Questions about the matrix below. Indices start at 0.
1) Which number is the entry in row 0 and column 2?
2) Which number is the entry in row 0 and column 0?
3) Which number is the bottom-left entry?
4) Which number is the entry at row 0, column 1?
5) Which number is the entry directly below the smallest entry?
6) Which number is the entry just left of the largest entry?
[[-17, 12, -7, -7, 11, 6, -3, -9, 15, 2, -1, 13],
 [-28, 7, -8, -1, 10, 15, 2, 6, -5, -11, -3, 25],
 [-22, 11, -5, -2, 12, 9, -2, -2, 2, -3, -3, 21],
 [-19, 12, -6, -6, 13, 7, -3, -3, 10, 1, -1, 19],
 [-8, 22, -13, -15, 16, 7, -3, 0, 25, 9, -5, 28],
 [-23, 10, -9, -6, 8, 5, -1, -11, 14, -1, 1, 7],
 [-8, 1, -6, -5, 7, 5, -8, -4, 12, 5, -4, 20],
 [-17, 15, -8, -8, 14, 6, -3, -7, 14, 4, -2, 18],
 [-23, 8, -7, -7, 12, 7, -2, -12, 12, -1, 2, 9],
 [-16, 10, -7, -7, 11, 5, -3, -7, 16, 4, -2, 14],
 [-23, 6, 11, -8, -8, -6, -1, -22, -3, -1, -22, -15],
 [-18, 23, -16, -7, -6, 1, 6, -3, 20, 8, -1, 2],
 [5, 16, 1, -4, 11, 8, 3, -14, -8, 12, 11, 19],
 [-20, 2, -7, -10, 4, 2, -4, -11, 5, -2, -4, 3],
 [-18, 1, -6, -10, -1, -1, -4, -12, 2, -3, -5, -1],
 [-11, -6, -5, -9, -6, -8, -7, -9, -9, -6, -10, -9]]
1) -7
2) -17
3) -11
4) 12
5) -22
6) -5

[[  6.3   7.1   5.4   6.0   6.6   6.3   2.4  -6.7  -6.2   7.0   7.5]
 [  3.5   4.5   6.4   3.2   4.0   3.5   2.7  -4.4  -3.9   4.8   5.0]
 [  6.9   6.1   0.4   6.5   7.1   7.0  -0.2  -6.3  -6.4   7.3   7.4]
 [-11.5 -10.6   1.0 -10.8 -10.6 -10.9  -2.4  14.6  14.4 -10.3 -11.1]
 [-10.8  -9.9   0.5 -10.0 -10.3 -10.4  -0.9  14.2  14.2 -10.2 -11.0]
 [ 15.5  13.6   2.1  14.5  14.9  15.2   1.2 -10.3 -10.4  14.7  15.9]
 [-10.3  -8.4   2.1  -9.1  -9.5  -9.7   1.1  13.9  14.2  -9.7 -10.6]
 [  1.7   2.1   6.4   0.8   1.6   1.3   2.8   0.5   0.5   2.7   3.2]
 [ -2.0  -1.1   1.7  -1.8  -2.0  -2.0   1.3   3.1   3.3  -2.2  -2.1]
 [  1.1   1.2   0.4   1.1   1.1   1.1   0.9   0.1   0.1   1.1   1.1]
 [ 10.8   8.4  -3.1   9.9  10.4  10.7  -4.8  -8.0  -8.3   9.7  10.8]
 [ 21.4  21.4   8.0  20.4  21.1  21.0  12.4 -16.3 -16.1  22.1  22.4]
 [-10.3  -9.0   0.5  -9.6 -10.2 -10.2   1.0  13.9  13.9 -10.4 -10.9]]
Indices start at 0.
The maximum: 22.4
Read off the top entry of the column that holds the smallest entry.
Answer: -6.7
The entry directly below the smallest entry: 13.9
The entry in the bottom-left corner -> -10.3
Read off the entry in row 2 and column 2.
Answer: 0.4
Read off the entry in row 1 and column 2.
Answer: 6.4
The entry in the top-right corner is 7.5
The entry in row 0 and column 1 is 7.1
The bottom-right entry -> -10.9
Read off the entry just right of -8.4.
Answer: 2.1
The entry at row 1, column 0: 3.5
The entry directly above -3.9 is -6.2
The entry just right of 12.4: -16.3
The entry at row 2, column 1: 6.1
Read off the top-left entry.
Answer: 6.3
Read off the entry in row 2 and column 0.
Answer: 6.9
The entry just right of 6.6 is 6.3
Read off the entry directly above the smallest entry.
Answer: -8.0
The entry directly above the largest entry is 10.8
The entry just right of the centre entry: 1.1
Read off the entry just left of 3.1.
Answer: 1.3
Read off the entry at row 0, column 2.
Answer: 5.4
Read off the entry just right of -9.5.
Answer: -9.7
The entry directly below 9.7 is 22.1
The entry directly below -1.1: 1.2
Read off the entry directly above 1.6.
Answer: -9.5
The entry just right of -0.2 is -6.3
